Below are the code and all the weights of a small trained network. Each question names an input and a class and asks about switching units off, where a switched-off unit gives its printed mean instead of its output.

import numpy as np


def w(rows, s, z=0):
    codes = np.array(rows[::2]) - 128.0
    scale = np.full(codes.shape[1], s)
    scale[-1] = z or s
    return codes * scale


def norm(h):
    return h / np.sqrt((h * h).mean(-1, keepdims=True) + 1e-5)


def f(y):
    return np.maximum(y, 0)


def log_softmax(a):
    a = a - a.max(-1, keepdims=True)
    return a - np.log(np.exp(a).sum(-1, keepdims=True))


def net(x, mask):
    res = np.array(x, float).reshape(1, 3) / 4 @ E
    u = 0
    for l in range(3):
        y = f(norm(res) @ A[l][:, :-1].T + A[l][:, -1])
        res = res + np.where(mask[u : u + 3], y, B[l][:, -1]) @ B[l][:, :-1]
        u += 3
    return log_softmax(norm(res)[-1] @ U[:, :-1].T + U[:, -1])


A, B = {}, {}
E = w([
[17,254,216,108,161,116,102],'x0',
[73,197,11,106,109,111,90],'x1',
[165,99,161,28,91,84,68],'x2',
],0.0053)
A[0] = w([
[89,181,176,188,125,75,35,84],'L0N1',
[115,65,58,87,86,93,88,2],'L0N2',
[254,136,142,176,130,137,137,169],'L0N3',
],0.0043,0.0056)
B[0] = w([
[81,112,74,146,225,133,128,187],'L0N1',
[180,85,3,137,17,86,207,139],'L0N2',
[63,6,95,90,166,150,176,253],'L0N3',
],0.0057,0.0033)
A[1] = w([
[133,143,203,1,93,19,68,106],'L1N1',
[195,88,129,35,109,15,75,120],'L1N2',
[146,170,249,101,121,152,110,2],'L1N3',
],0.0069,0.0049)
B[1] = w([
[153,22,74,143,156,254,114,253],'L1N1',
[125,176,175,119,52,46,124,240],'L1N2',
[157,108,127,226,180,124,210,163],'L1N3',
],0.0097,0.0041)
A[2] = w([
[189,130,48,171,117,90,172,49],'L2N1',
[253,61,137,162,68,181,130,138],'L2N2',
[109,170,254,176,171,107,145,1],'L2N3',
],0.0078,0.005)
B[2] = w([
[136,130,151,115,111,217,52,163],'L2N1',
[105,184,148,139,166,95,136,254],'L2N2',
[201,128,98,100,10,144,198,167],'L2N3',
],0.012,0.0071)
U = w([
[138,64,182,174,252,198,174,255],'0',
[115,123,37,99,149,251,5,163],'1',
[173,86,225,75,139,18,130,102],'2',
[181,155,61,92,23,64,58,3],'3',
[174,160,145,139,41,178,240,21],'4',
[66,250,83,146,186,85,146,103],'5',
],0.016,0.0016)

Each question gives the input, the list of numbers given to net, and the class t.
The units are the neurons (one row each of A and B). Each row of codes is followed by its name. A weight is (code - 128) times the scale printed after its matrix; where a second scale follows, it is the last column's (A, B and U).
mask holds one flag per neuron, layer by layer. A switched-off neuron (its flag False) gives its mean, the last column of its row in B, instead of its output. The means were averaged over made-up inputs and are rounded, as every weight is.
A unit's drop is (log p(t) with every unit on - log p(t) with that unit switched off) / (log p(t) with every unit on - log p(t) with every unit switched off).
The circuit of an input: a set's keep is (log p(t) with only the set's units on - log p(t) with every unit switched off) / (log p(t) with every unit on - log p(t) with every unit switched off). Starting from all 9 units, units are removed one at a time, each time the one whose removal leaves the highest keep (on an exact tie, the one counted first), for as long as the keep stays at least 0.8.
circuit, biggest first: the units of the circuit, biggest drop first
k most important neurons: the k neurons with the biggest drops, biggest first
k most important neurons of layer l: the k neurons of layer l with the biggest drops, biggest first
drop when u is switched off: that unit's drop, to one decimal
input [8,-1,3], class 0: 2 most important neurons : [L1N1, L1N3]
input [1,-5,-1], class 4: circuit, biggest first : [L1N1, L2N3]
input [6,-8,7], class 0: circuit, biggest first : [L1N1]
input [1,-5,-5], class 4: 2 most important neurons : [L1N1, L2N3]
input [2,0,2], class 0: 2 most important neurons of layer 0 : [L0N3, L0N2]
input [8,-2,5], class 0: circuit, biggest first : [L1N1, L1N3]
input [-8,-8,3], class 2: circuit, biggest first : [L1N1, L2N2]
input [-3,4,1], class 3: 2 most important neurons : [L1N2, L1N1]
input [-4,1,-4], class 1: 3 most important neurons : [L2N1, L1N1, L1N3]
input [2,8,5], class 1: 2 most important neurons : [L1N1, L2N3]
input [-6,0,3], class 2: 3 most important neurons : [L2N2, L2N3, L0N3]
input [0,1,-4], class 1: 2 most important neurons of layer 1 : [L1N2, L1N1]
input [-8,-2,4], class 2: 2 most important neurons of layer 2 : [L2N2, L2N3]
input [-2,3,-8], class 1: circuit, biggest first : [L2N1]
input [-4,1,-6], class 1: 2 most important neurons : [L2N1, L1N1]
input [-5,2,-7], class 1: 2 most important neurons : [L2N1, L1N1]
input [1,1,6], class 1: 2 most important neurons : [L1N1, L1N2]
input [5,-2,6], class 0: 2 most important neurons : [L1N1, L1N3]
input [0,4,-7], class 1: 2 most important neurons of layer 2 : [L2N2, L2N1]
input [5,0,-2], class 4: 3 most important neurons : [L2N3, L1N1, L2N2]
input [6,2,4], class 1: 2 most important neurons : [L1N1, L0N1]
input [5,-1,3], class 0: circuit, biggest first : [L1N3]
input [1,-7,-7], class 4: circuit, biggest first : [L1N1, L2N3]
input [5,-1,2], class 0: 2 most important neurons of layer 1 : [L1N1, L1N3]
input [-4,-1,1], class 2: drop when L0N2 is switched off : 0.0
input [-3,-2,1], class 2: drop when L1N1 is switched off : 0.6
input [6,-6,-8], class 4: circuit, biggest first : [L2N3]
input [8,-2,-3], class 4: drop when L2N3 is switched off : 1.1
